Here is a tiny trained network, its code and every weight. The questions are about switching its units off for an input and a class, where a switched-off unit gives its printed mean instead of its output.

import numpy as np


def w(rows, s, z=0):
    codes = np.array(rows[::2]) - 128.0
    scale = np.full(codes.shape[1], s)
    scale[-1] = z or s
    return codes * scale


def norm(h):
    return h / np.sqrt((h * h).mean(-1, keepdims=True) + 1e-5)


def f(y):
    return np.maximum(y, 0)


def log_softmax(a):
    a = a - a.max(-1, keepdims=True)
    return a - np.log(np.exp(a).sum(-1, keepdims=True))


def net(x, mask):
    res = np.array(x, float).reshape(1, 8) / 4 @ E
    u = 0
    for l in range(4):
        y = f(norm(res) @ A[l][:, :-1].T + A[l][:, -1])
        res = res + np.where(mask[u : u + 6], y, B[l][:, -1]) @ B[l][:, :-1]
        u += 6
    return log_softmax(norm(res)[-1] @ U[:, :-1].T + U[:, -1])


A, B = {}, {}
E = w([
[127,129,128,128,126,131,129],'x0',
[127,89,199,187,185,206,87],'x1',
[232,126,127,66,86,203,150],'x2',
[128,127,128,128,127,130,128],'x3',
[160,132,96,117,96,102,1],'x4',
[192,243,176,119,192,105,112],'x5',
[129,129,129,130,127,128,126],'x6',
[186,107,183,195,62,78,155],'x7',
],0.0028)
A[0] = w([
[108,102,102,171,185,75,120,238],'L0N1',
[64,162,140,137,119,176,181,107],'L0N2',
[89,85,193,83,67,102,53,134],'L0N3',
[124,128,153,183,140,189,99,10],'L0N4',
[156,96,58,126,100,68,158,125],'L0N5',
[150,85,175,84,125,91,5,5],'L0N6',
],0.003,0.0024)
B[0] = w([
[179,197,156,76,63,204,170,252],'L0N1',
[119,150,93,130,152,147,195,175],'L0N2',
[162,122,20,188,145,159,195,186],'L0N3',
[167,60,219,207,195,168,171,136],'L0N4',
[104,113,230,93,113,137,98,185],'L0N5',
[171,189,3,224,132,139,161,159],'L0N6',
],0.003,0.0021)
A[1] = w([
[91,55,103,138,125,117,127,71],'L1N1',
[134,175,91,53,92,48,162,19],'L1N2',
[232,83,129,65,123,182,141,54],'L1N3',
[65,108,138,149,183,3,120,92],'L1N4',
[74,149,108,43,177,176,87,3],'L1N5',
[23,131,123,231,200,45,91,132],'L1N6',
],0.0045,0.0044)
B[1] = w([
[180,67,67,40,108,174,155,167],'L1N1',
[76,45,188,65,141,68,123,167],'L1N2',
[18,232,173,115,19,191,124,228],'L1N3',
[199,141,153,62,29,236,135,176],'L1N4',
[57,191,23,33,238,173,113,158],'L1N5',
[216,165,154,44,18,253,129,252],'L1N6',
],0.0043,0.002)
A[2] = w([
[49,118,115,81,99,2,135,69],'L2N1',
[116,118,148,156,191,192,83,188],'L2N2',
[153,125,111,99,83,134,1,146],'L2N3',
[221,164,180,139,123,93,145,135],'L2N4',
[135,116,87,153,124,87,6,4],'L2N5',
[113,85,178,204,160,186,69,74],'L2N6',
],0.0057,0.0024)
B[2] = w([
[195,101,157,67,157,121,128,163],'L2N1',
[121,132,92,56,105,62,154,198],'L2N2',
[123,145,135,143,142,142,236,252],'L2N3',
[78,98,105,144,143,141,74,227],'L2N4',
[197,179,66,173,113,128,227,154],'L2N5',
[188,110,138,3,100,23,171,174],'L2N6',
],0.0066,0.0037)
A[3] = w([
[133,248,118,99,210,101,98,134],'L3N1',
[184,49,205,254,46,56,128,158],'L3N2',
[69,29,70,83,82,142,169,122],'L3N3',
[61,96,188,146,199,136,231,7],'L3N4',
[133,97,75,113,212,182,153,117],'L3N5',
[153,41,2,149,110,135,129,11],'L3N6',
],0.0051,0.0016)
B[3] = w([
[115,1,174,239,106,126,80,208],'L3N1',
[14,150,31,63,220,146,88,202],'L3N2',
[167,138,203,204,176,108,44,253],'L3N3',
[245,207,22,184,79,85,145,167],'L3N4',
[66,143,76,138,96,67,115,175],'L3N5',
[124,145,216,197,176,104,117,165],'L3N6',
],0.0056,0.0044)
U = w([
[194,90,175,11,136,52,151,133],'0',
[119,167,166,108,48,246,127,254],'1',
[192,179,44,224,137,109,211,46],'2',
[19,115,47,112,193,121,79,166],'3',
[131,66,196,239,168,112,66,6],'4',
],0.011,0.00063)

Each question gives the input, the list of numbers given to net, and the class t.
The units are the neurons (one row each of A and B). Each row of codes is followed by its name. A weight is (code - 128) times the scale printed after its matrix; where a second scale follows, it is the last column's (A, B and U).
mask holds one flag per neuron, layer by layer. A switched-off neuron (its flag False) gives its mean, the last column of its row in B, instead of its output. The means were averaged over made-up inputs and are rounded, as every weight is.
A unit's drop is (log p(t) with every unit on - log p(t) with that unit switched off) / (log p(t) with every unit on - log p(t) with every unit switched off).
The circuit of an input: a set's keep is (log p(t) with only the set's units on - log p(t) with every unit switched off) / (log p(t) with every unit on - log p(t) with every unit switched off). Starting from the 12 units with the biggest drops (on a tie, the unit counted first), units are removed one at a time, each time the one whose removal leaves the highest keep (on an exact tie, the one counted first), for as long as the keep stays at least 0.8.
units of the circuit, in order: the units of the circuit, biggest drop first
k most important neurons: the k neurons with the biggest drops, biggest first
k most important neurons of layer l: the k neurons of layer l with the biggest drops, biggest first
input [8,4,-6,0,1,2,0,-1], class 1: units of the circuit, in order : [L1N6]
input [3,-4,0,2,8,-7,2,-7], class 2: units of the circuit, in order : [L2N5, L2N3, L3N2]
input [8,-1,1,7,-6,-7,7,-6], class 4: 3 most important neurons : [L3N3, L2N3, L3N6]
input [4,-1,-7,6,-7,-3,6,8], class 3: 3 most important neurons : [L3N2, L2N3, L1N3]
input [-8,4,3,0,6,6,1,-6], class 2: 4 most important neurons : [L2N5, L2N3, L3N2, L3N3]
input [-3,-2,-6,-6,-3,0,4,7], class 3: 3 most important neurons : [L3N2, L0N1, L1N3]
input [8,6,4,1,4,5,6,-3], class 0: units of the circuit, in order : [L2N6, L2N2]
input [-7,5,7,-3,2,3,-8,-8], class 3: 2 most important neurons of layer 1 : [L1N5, L1N6]
input [-1,7,1,6,-6,-4,8,-1], class 0: 2 most important neurons : [L2N6, L2N2]
input [7,3,0,-7,7,1,5,-7], class 2: units of the circuit, in order : [L2N5, L2N3]
input [-7,0,7,-6,2,8,-5,8], class 3: 2 most important neurons : [L2N4, L3N2]
input [-6,-6,-3,-4,0,8,-7,7], class 4: 2 most important neurons : [L3N1, L2N4]
input [-6,-4,-4,3,-5,-8,0,-6], class 4: 2 most important neurons of layer 3 : [L3N3, L3N2]
input [4,-7,2,6,-7,-1,-2,3], class 0: units of the circuit, in order : [L1N2, L2N3]
input [7,-8,-4,7,0,-8,3,1], class 0: units of the circuit, in order : [L2N1]
input [-3,-7,-1,7,-7,2,5,-3], class 0: 2 most important neurons : [L2N1, L1N2]
input [1,7,7,6,-1,1,2,4], class 0: units of the circuit, in order : [L2N6, L1N6]
input [-2,-1,1,1,-5,-1,3,8], class 3: units of the circuit, in order : [L3N2, L2N3]
input [1,2,6,-6,-4,-7,1,-3], class 4: 2 most important neurons : [L3N3, L2N3]
input [2,-2,1,3,-3,8,2,-7], class 4: 3 most important neurons : [L3N1, L3N2, L2N3]
input [-4,-8,-1,6,4,-3,-4,1], class 0: units of the circuit, in order : [L2N1]
input [2,-5,5,1,-7,-1,3,-7], class 2: 4 most important neurons : [L3N4, L3N2, L1N6, L2N4]
input [8,6,-4,-3,8,6,-8,-8], class 2: 3 most important neurons : [L2N5, L2N3, L3N2]
input [7,-3,5,-1,-5,-1,0,3], class 1: 2 most important neurons : [L1N3, L2N3]
input [0,-6,0,-8,5,-7,5,2], class 4: 2 most important neurons of layer 3 : [L3N3, L3N6]
input [6,-2,0,0,1,1,-4,-2], class 0: 2 most important neurons of layer 3 : [L3N2, L3N3]
